Below are the code and all the weights of a small trained network. Each question names an input and a class and asks about switching units off, where a switched-off unit gives its printed mean instead of its output.

import numpy as np


def w(rows, s, z=0):
    codes = np.array(rows[::2]) - 128.0
    scale = np.full(codes.shape[1], s)
    scale[-1] = z or s
    return codes * scale


def norm(h):
    return h / np.sqrt((h * h).mean(-1, keepdims=True) + 1e-5)


def f(y):
    return y / 2 * (1 + np.tanh(0.7978845608 * (y + 0.044715 * y**3)))


def log_softmax(a):
    a = a - a.max(-1, keepdims=True)
    return a - np.log(np.exp(a).sum(-1, keepdims=True))


def net(x, mask):
    res = np.array(x, float).reshape(1, 2) / 4 @ E
    u = 0
    for l in range(3):
        y = f(norm(res) @ A[l][:, :-1].T + A[l][:, -1])
        res = res + np.where(mask[u : u + 10], y, B[l][:, -1]) @ B[l][:, :-1]
        u += 10
    return log_softmax(norm(res)[-1] @ U[:, :-1].T + U[:, -1])


A, B = {}, {}
E = w([
[112,167,208,17],'x0',
[77,2,146,87],'x1',
],0.007)
A[0] = w([
[59,172,149,110,80],'L0N0',
[151,128,168,124,121],'L0N1',
[158,116,69,82,6],'L0N2',
[250,112,195,142,91],'L0N3',
[93,148,122,134,135],'L0N4',
[147,94,127,91,87],'L0N5',
[123,182,113,158,238],'L0N6',
[166,89,185,132,95],'L0N7',
[183,76,161,105,36],'L0N8',
[113,144,136,99,162],'L0N9',
],0.011,0.0016)
B[0] = w([
[245,98,66,141,167],'L0N0',
[132,115,96,126,138],'L0N1',
[108,153,166,155,101],'L0N2',
[102,147,61,47,135],'L0N3',
[125,124,123,126,130],'L0N4',
[13,125,130,155,171],'L0N5',
[2,45,130,127,254],'L0N6',
[38,127,126,146,156],'L0N7',
[2,127,129,160,165],'L0N8',
[137,98,83,121,166],'L0N9',
],0.0071,0.0027)
A[1] = w([
[138,141,177,108,85],'L1N0',
[145,126,122,119,12],'L1N1',
[124,79,117,116,252],'L1N2',
[135,185,117,140,134],'L1N3',
[92,177,151,175,200],'L1N4',
[147,141,97,117,6],'L1N5',
[111,180,192,86,99],'L1N6',
[143,97,120,104,58],'L1N7',
[136,132,204,97,49],'L1N8',
[110,252,129,150,153],'L1N9',
],0.013,0.0013)
B[1] = w([
[170,101,120,174,125],'L1N0',
[99,115,139,155,105],'L1N1',
[97,168,131,74,252],'L1N2',
[83,86,134,103,163],'L1N3',
[140,136,133,80,189],'L1N4',
[86,133,131,153,124],'L1N5',
[229,145,86,174,185],'L1N6',
[87,128,140,142,141],'L1N7',
[161,84,76,225,152],'L1N8',
[7,47,166,80,240],'L1N9',
],0.012,0.0035)
A[2] = w([
[91,132,75,191,245],'L2N0',
[102,176,213,93,111],'L2N1',
[128,167,127,66,114],'L2N2',
[171,143,47,165,210],'L2N3',
[135,143,129,104,153],'L2N4',
[245,100,134,121,94],'L2N5',
[149,122,140,142,8],'L2N6',
[118,253,113,88,114],'L2N7',
[134,99,119,145,188],'L2N8',
[106,146,85,106,79],'L2N9',
],0.013,0.0015)
B[2] = w([
[210,145,148,109,253],'L2N0',
[183,124,113,111,208],'L2N1',
[138,146,119,166,182],'L2N2',
[157,84,95,68,243],'L2N3',
[131,112,129,146,132],'L2N4',
[219,129,102,108,190],'L2N5',
[144,102,173,141,96],'L2N6',
[102,129,94,252,186],'L2N7',
[127,213,108,114,168],'L2N8',
[133,76,115,169,198],'L2N9',
],0.014,0.0038)
U = w([
[50,71,111,58,213],'0',
[252,112,75,72,205],'1',
[131,128,83,211,231],'2',
[141,200,168,127,61],'3',
[133,175,140,119,1],'4',
[151,159,176,130,36],'5',
[152,146,174,137,27],'6',
[142,138,138,120,17],'7',
],0.017,0.006)

Each question gives the input, the list of numbers given to net, and the class t.
The units are the neurons (one row each of A and B). Each row of codes is followed by its name. A weight is (code - 128) times the scale printed after its matrix; where a second scale follows, it is the last column's (A, B and U).
mask holds one flag per neuron, layer by layer. A switched-off neuron (its flag False) gives its mean, the last column of its row in B, instead of its output. The means were averaged over made-up inputs and are rounded, as every weight is.
A unit's drop is (log p(t) with every unit on - log p(t) with that unit switched off) / (log p(t) with every unit on - log p(t) with every unit switched off).
The circuit of an input: a set's keep is (log p(t) with only the set's units on - log p(t) with every unit switched off) / (log p(t) with every unit on - log p(t) with every unit switched off). Starting from the 12 units with the biggest drops (on a tie, the unit counted first), units are removed one at a time, each time the one whose removal leaves the highest keep (on an exact tie, the one counted first), for as long as the keep stays at least 0.8.
circuit, biggest first: the units of the circuit, biggest drop first
top k neurons: the k neurons with the biggest drops, biggest first
k most important neurons of layer l: the k neurons of layer l with the biggest drops, biggest first
drop of u: that unit's drop, to one decimal
input [-7,5], class 1: circuit, biggest first -> (L1N9; L2N0)
input [-8,6], class 1: top 3 neurons -> (L1N9; L2N0; L0N6)
input [-7,4], class 1: circuit, biggest first -> (L2N0)
input [6,5], class 1: top 2 neurons -> (L1N6; L1N9)
input [8,-8], class 0: top 3 neurons -> (L1N9; L1N3; L2N0)
input [4,2], class 1: top 2 neurons -> (L0N6; L1N9)
input [-3,1], class 2: top 2 neurons -> (L1N9; L1N8)
input [8,5], class 1: top 2 neurons -> (L1N6; L0N6)
input [-2,-3], class 2: top 2 neurons -> (L0N6; L1N9)
input [-1,-4], class 0: drop of L2N0 -> 0.0
input [3,-6], class 0: drop of L1N9 -> 0.8
input [1,0], class 2: drop of L1N9 -> 0.2
input [-3,2], class 2: 3 most important neurons of layer 1 -> (L1N9; L1N8; L1N2)
